Here is a tiny trained network, its code and every weight. The questions are about switching its units off for an input and a class, where a switched-off unit gives its printed mean instead of its output.

import numpy as np


def w(rows, s, z=0):
    codes = np.array(rows[::2]) - 128.0
    scale = np.full(codes.shape[1], s)
    scale[-1] = z or s
    return codes * scale


def norm(h):
    return h / np.sqrt((h * h).mean(-1, keepdims=True) + 1e-5)


def f(y):
    return np.maximum(y, 0)


def log_softmax(a):
    a = a - a.max(-1, keepdims=True)
    return a - np.log(np.exp(a).sum(-1, keepdims=True))


def net(x, mask):
    res = np.array(x, float).reshape(1, 6) / 4 @ E
    u = 0
    for l in range(4):
        y = f(norm(res) @ A[l][:, :-1].T + A[l][:, -1])
        res = res + np.where(mask[u : u + 6], y, B[l][:, -1]) @ B[l][:, :-1]
        u += 6
    return log_softmax(norm(res)[-1] @ U[:, :-1].T + U[:, -1])


A, B = {}, {}
E = w([
[142,210,238,57,101,137,116],'x0',
[24,178,127,165,136,73,87],'x1',
[178,125,142,109,247,78,91],'x2',
[127,176,125,159,176,157,207],'x3',
[146,171,97,137,144,183,70],'x4',
[127,128,129,130,128,127,129],'x5',
],0.0014)
A[0] = w([
[85,64,182,100,126,74,203,4],'L0N0',
[126,97,59,201,154,161,107,42],'L0N1',
[110,160,105,110,158,87,107,108],'L0N2',
[117,175,100,129,159,255,36,42],'L0N3',
[137,185,198,110,122,140,116,188],'L0N4',
[116,60,156,75,86,74,96,72],'L0N5',
],0.0037,0.0022)
B[0] = w([
[232,212,70,175,67,23,110,161],'L0N0',
[103,110,119,33,122,66,183,178],'L0N1',
[120,83,166,176,134,153,134,164],'L0N2',
[183,139,142,166,61,3,164,197],'L0N3',
[92,94,53,92,144,100,153,250],'L0N4',
[155,163,66,151,146,181,51,182],'L0N5',
],0.0037,0.0024)
A[1] = w([
[141,217,230,42,108,135,112,81],'L1N0',
[85,106,108,179,54,108,139,110],'L1N1',
[102,148,176,114,148,100,254,161],'L1N2',
[106,107,152,89,89,136,81,121],'L1N3',
[208,99,140,72,143,205,151,2],'L1N4',
[164,128,115,186,119,88,112,122],'L1N5',
],0.0038,0.0013)
B[1] = w([
[91,6,4,149,154,70,190,210],'L1N0',
[159,149,186,61,160,138,129,231],'L1N1',
[169,152,61,180,146,194,54,254],'L1N2',
[150,154,91,170,167,171,107,177],'L1N3',
[133,60,160,237,91,107,103,201],'L1N4',
[140,184,142,73,115,112,135,201],'L1N5',
],0.0037,0.0022)
A[2] = w([
[234,225,180,168,116,181,29,170],'L2N0',
[104,66,103,249,214,58,67,137],'L2N1',
[252,63,101,139,85,98,194,138],'L2N2',
[75,54,41,37,152,100,225,10],'L2N3',
[10,149,167,109,31,234,150,91],'L2N4',
[74,59,122,75,101,60,48,169],'L2N5',
],0.0018,0.0014)
B[2] = w([
[53,41,29,128,174,140,222,198],'L2N0',
[163,172,196,4,31,190,203,234],'L2N1',
[70,154,170,205,85,33,49,251],'L2N2',
[71,36,14,40,185,123,145,173],'L2N3',
[178,62,221,74,180,179,172,151],'L2N4',
[186,203,77,199,178,220,168,216],'L2N5',
],0.0019,0.0021)
A[3] = w([
[161,116,206,71,223,136,129,5],'L3N0',
[209,112,97,165,200,75,119,203],'L3N1',
[70,185,78,109,174,99,118,173],'L3N2',
[144,85,114,59,88,113,23,180],'L3N3',
[107,115,108,130,16,195,193,163],'L3N4',
[3,173,179,136,150,118,103,42],'L3N5',
],0.0033,0.0014)
B[3] = w([
[78,140,189,67,135,154,123,139],'L3N0',
[35,168,174,88,73,151,97,252],'L3N1',
[212,35,157,136,65,161,131,204],'L3N2',
[114,194,121,204,187,169,246,196],'L3N3',
[93,155,215,57,231,66,56,184],'L3N4',
[223,4,181,210,92,131,108,143],'L3N5',
],0.0032,0.0038)
U = w([
[67,24,7,85,148,86,176,127],'0',
[164,230,143,137,61,16,135,143],'1',
[179,5,226,227,78,141,96,102],'2',
[66,150,255,31,214,156,103,86],'3',
[124,152,124,120,95,171,133,255],'4',
[136,207,65,212,180,238,123,58],'5',
],0.0061,0.0029)

Each question gives the input, the list of numbers given to net, and the class t.
The units are the neurons (one row each of A and B). Each row of codes is followed by its name. A weight is (code - 128) times the scale printed after its matrix; where a second scale follows, it is the last column's (A, B and U).
mask holds one flag per neuron, layer by layer. A switched-off neuron (its flag False) gives its mean, the last column of its row in B, instead of its output. The means were averaged over made-up inputs and are rounded, as every weight is.
A unit's drop is (log p(t) with every unit on - log p(t) with that unit switched off) / (log p(t) with every unit on - log p(t) with every unit switched off).
The circuit of an input: a set's keep is (log p(t) with only the set's units on - log p(t) with every unit switched off) / (log p(t) with every unit on - log p(t) with every unit switched off). Starting from the 12 units with the biggest drops (on a tie, the unit counted first), units are removed one at a time, each time the one whose removal leaves the highest keep (on an exact tie, the one counted first), for as long as the keep stays at least 0.8.
circuit, biggest first: the units of the circuit, biggest drop first
unit that matters most: the unit with the biggest drop
top k neurons: the k neurons with the biggest drops, biggest first
top k neurons in layer l: the k neurons of layer l with the biggest drops, biggest first
input [1,6,-8,-8,7,4], class 3: unit that matters most => L3N4
input [0,-4,-5,5,7,-4], class 1: circuit, biggest first => L0N3; L3N4
input [3,2,-2,-8,-6,5], class 5: circuit, biggest first => L0N5; L3N3
input [-5,4,0,-3,-6,0], class 1: top 3 neurons => L0N0; L0N4; L1N0
input [-7,8,1,3,0,-3], class 2: top 4 neurons => L3N2; L1N0; L0N4; L3N5
input [-3,2,2,5,-4,3], class 5: top 3 neurons in layer 0 => L0N3; L0N4; L0N5
input [2,-8,-4,0,-8,6], class 1: top 2 neurons => L0N0; L3N2
input [5,-8,-2,-2,1,-3], class 2: top 2 neurons => L1N4; L0N1
input [-6,-8,1,6,-3,-7], class 2: circuit, biggest first => L1N4; L0N4; L3N3; L2N2
input [0,-1,4,-7,7,0], class 1: top 2 neurons in layer 1 => L1N2; L1N5
input [-5,-6,-8,8,5,3], class 3: top 2 neurons => L3N4; L1N0
input [4,-6,-6,-8,-2,7], class 5: top 3 neurons => L0N5; L3N3; L1N3
input [-5,3,2,0,-4,7], class 4: top 3 neurons in layer 1 => L1N0; L1N2; L1N1
input [1,-8,2,3,-5,7], class 2: unit that matters most => L1N4
input [-4,-2,5,-7,8,-4], class 1: top 2 neurons => L0N3; L1N2
input [5,-2,-7,7,3,-7], class 3: top 3 neurons => L3N4; L2N5; L1N3
input [-3,8,-2,8,-2,1], class 2: top 4 neurons => L3N5; L3N2; L2N5; L3N3
input [-5,-3,-8,2,4,-6], class 3: top 3 neurons => L3N4; L1N0; L0N4
input [7,6,-3,-5,0,-4], class 0: top 2 neurons in layer 1 => L1N0; L1N2
input [-2,8,6,-3,3,-7], class 2: top neuron => L3N5
input [-1,2,4,-8,-5,1], class 5: top 3 neurons => L0N5; L3N3; L0N3
input [-3,7,-8,4,-5,-4], class 3: top 2 neurons in layer 2 => L2N4; L2N2
input [0,5,-7,2,6,-2], class 3: top 2 neurons in layer 2 => L2N2; L2N4
input [-6,-5,-1,-4,7,-5], class 1: top 2 neurons in layer 1 => L1N0; L1N5
